Below are the code and all the weights of a small trained network. Each question names an input and a class and asks about switching units off, where a switched-off unit gives its printed mean instead of its output.

import numpy as np


def w(rows, s, z=0):
    codes = np.array(rows[::2]) - 128.0
    scale = np.full(codes.shape[1], s)
    scale[-1] = z or s
    return codes * scale


def f(y):
    return np.maximum(y, 0)


def log_softmax(a):
    a = a - a.max(-1, keepdims=True)
    return a - np.log(np.exp(a).sum(-1, keepdims=True))


def net(x, mask):
    res = np.array(x, float).reshape(1, 7) / 4 @ E
    y = f(res @ A[0][:, :-1].T + A[0][:, -1])
    res = res + np.where(mask, y, B[0][:, -1]) @ B[0][:, :-1]
    return log_softmax(res[-1] @ U[:, :-1].T + U[:, -1])


A, B = {}, {}
E = w([
[141,122,138],'x0',
[136,63,58],'x1',
[107,234,161],'x2',
[194,169,2],'x3',
[21,53,131],'x4',
[75,205,216],'x5',
[201,44,210],'x6',
],0.0068)
A[0] = w([
[240,195,77,180],'N0',
[254,164,161,153],'N1',
[184,113,76,229],'N2',
[229,70,104,138],'N3',
[136,14,198,161],'N4',
[115,63,194,120],'N5',
[172,236,134,83],'N6',
[149,160,86,184],'N7',
[10,178,196,157],'N8',
[160,240,176,254],'N9',
[104,189,60,247],'N10',
[250,129,169,72],'N11',
],0.0091,0.0039)
B[0] = w([
[164,110,169,240],'N0',
[202,79,225,207],'N1',
[155,2,120,209],'N2',
[102,70,138,200],'N3',
[36,84,90,205],'N4',
[53,118,116,180],'N5',
[122,113,157,205],'N6',
[155,141,65,187],'N7',
[145,252,112,246],'N8',
[193,154,154,255],'N9',
[188,146,73,232],'N10',
[96,95,183,179],'N11',
],0.0081,0.0087)
U = w([
[167,130,143,174],'0',
[174,152,143,75],'1',
[9,114,165,77],'2',
[137,114,150,190],'3',
[141,102,77,184],'4',
[137,94,219,2],'5',
[81,197,159,160],'6',
],0.014,0.0034)

Each question gives the input, the list of numbers given to net, and the class t.
The units are the neurons (one row each of A and B). Each row of codes is followed by its name. A weight is (code - 128) times the scale printed after its matrix; where a second scale follows, it is the last column's (A, B and U).
mask holds one flag per neuron, in row order. A switched-off neuron (its flag False) gives its mean, the last column of its row in B, instead of its output. The means were averaged over made-up inputs and are rounded, as every weight is.
A unit's drop is (log p(t) with every unit on - log p(t) with that unit switched off) / (log p(t) with every unit on - log p(t) with every unit switched off).
The circuit of an input: a set's keep is (log p(t) with only the set's units on - log p(t) with every unit switched off) / (log p(t) with every unit on - log p(t) with every unit switched off). Starting from all 12 units, units are removed one at a time, each time the one whose removal leaves the highest keep (on an exact tie, the one counted first), for as long as the keep stays at least 0.8.
units of the circuit, in order: the units of the circuit, biggest drop first
unit that matters most: the unit with the biggest drop
k most important neurons: the k neurons with the biggest drops, biggest first
drop of u: that unit's drop, to one decimal
input [0,6,8,4,0,8,-8], class 1: 2 most important neurons : [N10; N9]
input [4,-6,1,1,2,7,5], class 6: units of the circuit, in order : [N8; N2]
input [3,-4,7,0,3,1,6], class 6: 3 most important neurons : [N2; N8; N0]
input [5,2,6,-2,7,-4,-5], class 6: units of the circuit, in order : [N2; N8; N3]
input [-4,2,-4,-1,-1,8,2], class 2: units of the circuit, in order : [N10; N1; N0]
input [0,2,7,8,-7,4,7], class 5: units of the circuit, in order : [N1; N11]
input [4,7,0,8,-7,-4,4], class 5: units of the circuit, in order : [N1; N11; N3]
input [2,8,-8,-7,2,-7,-7], class 2: units of the circuit, in order : [N4; N10; N9]
input [2,4,-5,-3,-4,-4,5], class 2: unit that matters most : N4
input [6,-4,-7,0,-2,-8,5], class 5: 2 most important neurons : [N1; N11]
input [-4,-8,-4,1,7,-6,7], class 2: drop of N4 : 0.1
input [1,8,-8,-7,6,0,5], class 2: drop of N5 : 0.0
input [-4,-7,1,-2,-8,3,0], class 5: drop of N9 : -0.1
input [-8,-5,3,-3,2,-4,0], class 6: unit that matters most : N2
